Here is a tiny trained network, its code and every weight. The questions are about switching its units off for an input and a class, where a switched-off unit gives its printed mean instead of its output.

import numpy as np


def w(rows, s, z=0):
    codes = np.array(rows[::2]) - 128.0
    scale = np.full(codes.shape[1], s)
    scale[-1] = z or s
    return codes * scale


def f(y):
    return np.maximum(y, 0)


def log_softmax(a):
    a = a - a.max(-1, keepdims=True)
    return a - np.log(np.exp(a).sum(-1, keepdims=True))


def net(x, mask):
    res = np.array(x, float).reshape(1, 3) / 4 @ E
    y = f(res @ A[0][:, :-1].T + A[0][:, -1])
    res = res + np.where(mask, y, B[0][:, -1]) @ B[0][:, :-1]
    return log_softmax(res[-1] @ U[:, :-1].T + U[:, -1])


A, B = {}, {}
E = w([
[188,49,159,166],'x0',
[220,148,155,8],'x1',
[156,119,10,147],'x2',
],0.012)
A[0] = w([
[54,153,119,155,40],'neuron 0',
[107,200,101,54,137],'neuron 1',
[225,173,146,60,100],'neuron 2',
[91,97,34,85,122],'neuron 3',
[198,163,71,181,183],'neuron 4',
[69,102,126,177,26],'neuron 5',
[216,192,132,37,2],'neuron 6',
[105,157,189,178,133],'neuron 7',
[116,130,178,126,56],'neuron 8',
[91,76,150,178,120],'neuron 9',
[116,19,132,155,125],'neuron 10',
[104,213,124,85,130],'neuron 11',
[119,91,35,143,94],'neuron 12',
[144,131,126,98,60],'neuron 13',
[84,162,124,167,85],'neuron 14',
[132,99,94,170,65],'neuron 15',
[80,205,114,104,57],'neuron 16',
[91,137,181,144,63],'neuron 17',
[183,4,143,110,67],'neuron 18',
[163,75,28,130,64],'neuron 19',
[133,164,196,104,102],'neuron 20',
[163,90,156,169,26],'neuron 21',
[65,72,97,197,176],'neuron 22',
[96,111,178,126,61],'neuron 23',
[75,124,218,130,154],'neuron 24',
[45,177,106,128,165],'neuron 25',
[87,110,105,154,11],'neuron 26',
[205,28,168,175,66],'neuron 27',
],0.015,0.0075)
B[0] = w([
[126,104,60,65,173],'neuron 0',
[107,138,168,58,217],'neuron 1',
[204,91,68,98,251],'neuron 2',
[151,207,144,195,196],'neuron 3',
[154,192,169,143,204],'neuron 4',
[152,91,59,121,174],'neuron 5',
[140,76,29,99,241],'neuron 6',
[218,201,79,137,177],'neuron 7',
[150,166,60,177,152],'neuron 8',
[184,64,95,70,185],'neuron 9',
[63,139,192,66,189],'neuron 10',
[78,148,183,99,201],'neuron 11',
[140,177,130,159,199],'neuron 12',
[132,98,48,144,148],'neuron 13',
[140,51,96,108,170],'neuron 14',
[149,156,78,100,162],'neuron 15',
[2,165,200,52,180],'neuron 16',
[157,193,39,161,158],'neuron 17',
[54,158,167,72,206],'neuron 18',
[159,212,85,138,199],'neuron 19',
[176,187,77,172,190],'neuron 20',
[51,152,85,73,155],'neuron 21',
[185,83,124,69,233],'neuron 22',
[158,193,46,146,154],'neuron 23',
[171,219,127,149,205],'neuron 24',
[105,118,207,39,208],'neuron 25',
[142,102,23,121,153],'neuron 26',
[8,185,161,29,214],'neuron 27',
],0.0087,0.015)
U = w([
[47,160,136,62,114],'0',
[177,72,57,91,100],'1',
[168,249,86,183,94],'2',
[173,139,187,109,254],'3',
[94,94,169,181,112],'4',
[110,77,171,162,109],'5',
[91,80,165,176,111],'6',
[107,103,186,184,112],'7',
],0.013,0.021)

Each question gives the input, the list of numbers given to net, and the class t.
The units are the neurons (one row each of A and B). Each row of codes is followed by its name. A weight is (code - 128) times the scale printed after its matrix; where a second scale follows, it is the last column's (A, B and U).
mask holds one flag per neuron, in row order. A switched-off neuron (its flag False) gives its mean, the last column of its row in B, instead of its output. The means were averaged over made-up inputs and are rounded, as every weight is.
A unit's drop is (log p(t) with every unit on - log p(t) with that unit switched off) / (log p(t) with every unit on - log p(t) with every unit switched off).
The circuit of an input: a set's keep is (log p(t) with only the set's units on - log p(t) with every unit switched off) / (log p(t) with every unit on - log p(t) with every unit switched off). Starting from the 12 units with the biggest drops (on a tie, the unit counted first), units are removed one at a time, each time the one whose removal leaves the highest keep (on an exact tie, the one counted first), for as long as the keep stays at least 0.8.
units of the circuit, in order: the units of the circuit, biggest drop first
most important unit: the unit with the biggest drop
top k neurons: the k neurons with the biggest drops, biggest first
drop of u: that unit's drop, to one decimal
input [5,8,0], class 1: most important unit : neuron 2
input [-2,-1,-2], class 3: top 2 neurons : (neuron 27; neuron 18)
input [7,-7,2], class 0: top 2 neurons : (neuron 27; neuron 10)
input [-5,-6,2], class 1: units of the circuit, in order : (neuron 27; neuron 22)
input [-2,0,-2], class 3: units of the circuit, in order : (neuron 27; neuron 6)
input [6,2,5], class 0: top 2 neurons : (neuron 27; neuron 18)
input [5,3,6], class 2: top 2 neurons : (neuron 19; neuron 25)
input [-1,6,-5], class 1: top 2 neurons : (neuron 6; neuron 2)
input [-2,-8,8], class 1: top 2 neurons : (neuron 22; neuron 14)
input [-6,8,5], class 1: top 3 neurons : (neuron 6; neuron 2; neuron 27)
input [1,0,0], class 3: top 2 neurons : (neuron 6; neuron 27)
input [5,3,-3], class 0: top 2 neurons : (neuron 27; neuron 18)
input [-4,6,3], class 1: top 2 neurons : (neuron 6; neuron 2)
input [-3,-1,5], class 2: top neuron : (neuron 3)
input [-1,6,3], class 1: drop of neuron 6 : 0.1
input [7,-6,2], class 0: drop of neuron 10 : 0.8
input [-1,-2,-6], class 2: drop of neuron 9 : 0.0
